Here is a tiny trained network, its code and every weight. The questions are about switching its units off for an input and a class, where a switched-off unit gives its printed mean instead of its output.

import numpy as np


def w(rows, s, z=0):
    codes = np.array(rows[::2]) - 128.0
    scale = np.full(codes.shape[1], s)
    scale[-1] = z or s
    return codes * scale


def f(y):
    return np.maximum(y, 0)


def log_softmax(a):
    a = a - a.max(-1, keepdims=True)
    return a - np.log(np.exp(a).sum(-1, keepdims=True))


def net(x, mask):
    res = np.array(x, float).reshape(1, 5) / 4 @ E
    y = f(res @ A[0][:, :-1].T + A[0][:, -1])
    res = res + np.where(mask, y, B[0][:, -1]) @ B[0][:, :-1]
    return log_softmax(res[-1] @ U[:, :-1].T + U[:, -1])


A, B = {}, {}
E = w([
[86,234,178,224,132,128,119,194,175,175,217,207],'x0',
[133,109,131,148,125,119,116,129,103,118,132,130],'x1',
[119,154,116,115,123,139,139,115,143,139,118,133],'x2',
[65,85,81,163,181,57,151,31,236,73,167,147],'x3',
[202,195,32,156,164,136,207,204,88,10,133,135],'x4',
],0.013)
A[0] = w([
[134,197,128,198,129,136,148,196,158,107,185,191,110],'neuron 1',
[148,191,66,162,138,132,138,190,122,85,167,178,60],'neuron 2',
[103,183,127,174,133,145,132,180,159,106,177,117,107],'neuron 3',
[186,109,55,87,159,116,198,140,89,71,95,103,116],'neuron 4',
[191,67,30,52,132,131,159,91,100,49,76,78,88],'neuron 5',
[76,102,87,150,158,112,153,110,185,41,158,156,141],'neuron 6',
[111,196,155,174,163,92,135,149,137,133,212,201,95],'neuron 7',
[138,187,102,195,138,141,134,189,136,157,163,155,156],'neuron 8',
[102,98,178,120,94,130,92,79,158,200,143,158,2],'neuron 9',
[105,113,67,167,198,59,172,81,186,67,166,171,143],'neuron 10',
[146,155,138,130,137,172,131,170,93,141,139,100,98],'neuron 11',
[116,157,154,173,127,151,153,154,129,112,164,165,70],'neuron 12',
[127,122,94,154,123,134,171,145,116,135,105,124,36],'neuron 13',
[166,185,144,112,122,176,141,234,68,144,80,115,142],'neuron 14',
[221,188,133,104,85,193,124,182,67,140,104,129,128],'neuron 15',
[149,123,55,168,167,57,168,80,176,89,130,168,112],'neuron 16',
[183,198,48,196,163,157,196,196,134,5,139,171,57],'neuron 17',
],0.013,0.0083)
B[0] = w([
[195,184,113,27,171,104,94,62,115,50,85,66,211],'neuron 1',
[93,82,196,139,145,67,109,106,188,203,106,128,197],'neuron 2',
[166,103,108,113,139,115,97,110,99,98,90,114,181],'neuron 3',
[96,96,191,112,168,68,77,92,194,206,86,115,219],'neuron 4',
[231,193,96,17,182,73,95,38,61,80,49,73,245],'neuron 5',
[119,152,81,174,71,193,189,194,109,103,179,173,217],'neuron 6',
[189,199,107,76,175,121,60,74,139,86,97,49,207],'neuron 7',
[182,122,101,88,164,103,124,109,97,106,96,66,195],'neuron 8',
[67,92,213,137,159,102,88,92,205,197,140,191,181],'neuron 9',
[92,121,43,175,50,184,183,224,54,91,209,183,245],'neuron 10',
[94,150,103,99,93,166,163,134,121,125,176,158,162],'neuron 11',
[186,163,177,116,132,135,115,104,132,107,124,105,165],'neuron 12',
[101,123,145,144,107,135,111,137,117,131,99,123,140],'neuron 13',
[78,164,88,183,90,171,188,218,44,119,204,179,210],'neuron 14',
[101,153,61,174,73,202,197,199,107,84,191,169,210],'neuron 15',
[104,130,90,140,102,151,191,192,114,108,173,171,217],'neuron 16',
[32,40,158,189,135,84,105,87,244,235,112,195,253],'neuron 17',
],0.011,0.031)
U = w([
[131,171,69,199,85,200,200,255,26,64,176,134,240],'0',
[241,174,95,60,153,107,124,24,56,48,54,44,1],'1',
[42,67,212,179,126,97,83,56,208,238,126,156,97],'2',
],0.012,0.0052)

Each question gives the input, the list of numbers given to net, and the class t.
The units are the neurons (one row each of A and B). Each row of codes is followed by its name. A weight is (code - 128) times the scale printed after its matrix; where a second scale follows, it is the last column's (A, B and U).
mask holds one flag per neuron, in row order. A switched-off neuron (its flag False) gives its mean, the last column of its row in B, instead of its output. The means were averaged over made-up inputs and are rounded, as every weight is.
A unit's drop is (log p(t) with every unit on - log p(t) with that unit switched off) / (log p(t) with every unit on - log p(t) with every unit switched off).
The circuit of an input: a set's keep is (log p(t) with only the set's units on - log p(t) with every unit switched off) / (log p(t) with every unit on - log p(t) with every unit switched off). Starting from the 12 units with the biggest drops (on a tie, the unit counted first), units are removed one at a time, each time the one whose removal leaves the highest keep (on an exact tie, the one counted first), for as long as the keep stays at least 0.8.
units of the circuit, in order: the units of the circuit, biggest drop first
unit that matters most: the unit with the biggest drop
k most important neurons: the k neurons with the biggest drops, biggest first
drop of u: that unit's drop, to one decimal
input [-1,4,4,-4,5], class 2: units of the circuit, in order	neuron 17
input [-1,-3,-8,6,-6], class 0: 2 most important neurons	neuron 17; neuron 4
input [5,0,0,-4,-7], class 2: 2 most important neurons	neuron 9; neuron 5
input [4,1,8,0,-4], class 1: 2 most important neurons	neuron 17; neuron 4
input [-5,-6,-3,-4,4], class 1: 4 most important neurons	neuron 5; neuron 10; neuron 4; neuron 6
input [-7,-3,-6,-6,5], class 1: 2 most important neurons	neuron 5; neuron 4
input [-6,-2,-5,-5,-7], class 2: 2 most important neurons	neuron 9; neuron 1
input [-3,6,-4,1,-3], class 1: 3 most important neurons	neuron 17; neuron 4; neuron 2
input [-3,5,-8,0,3], class 1: 3 most important neurons	neuron 5; neuron 9; neuron 2
input [-2,-2,-1,0,-2], class 1: 2 most important neurons	neuron 17; neuron 10
input [8,-4,8,8,-8], class 0: 4 most important neurons	neuron 10; neuron 17; neuron 5; neuron 4
input [-1,-6,0,-2,-4], class 2: 2 most important neurons	neuron 5; neuron 10
input [-7,2,-7,5,7], class 1: 2 most important neurons	neuron 5; neuron 9
input [-3,3,2,-1,7], class 2: unit that matters most	neuron 17
input [-7,-1,-7,8,1], class 0: 2 most important neurons	neuron 10; neuron 6
input [5,-3,4,7,8], class 2: drop of neuron 14	0.2
input [-7,0,5,8,-4], class 0: drop of neuron 10	0.6
input [-6,-8,3,7,1], class 0: drop of neuron 10	3.9
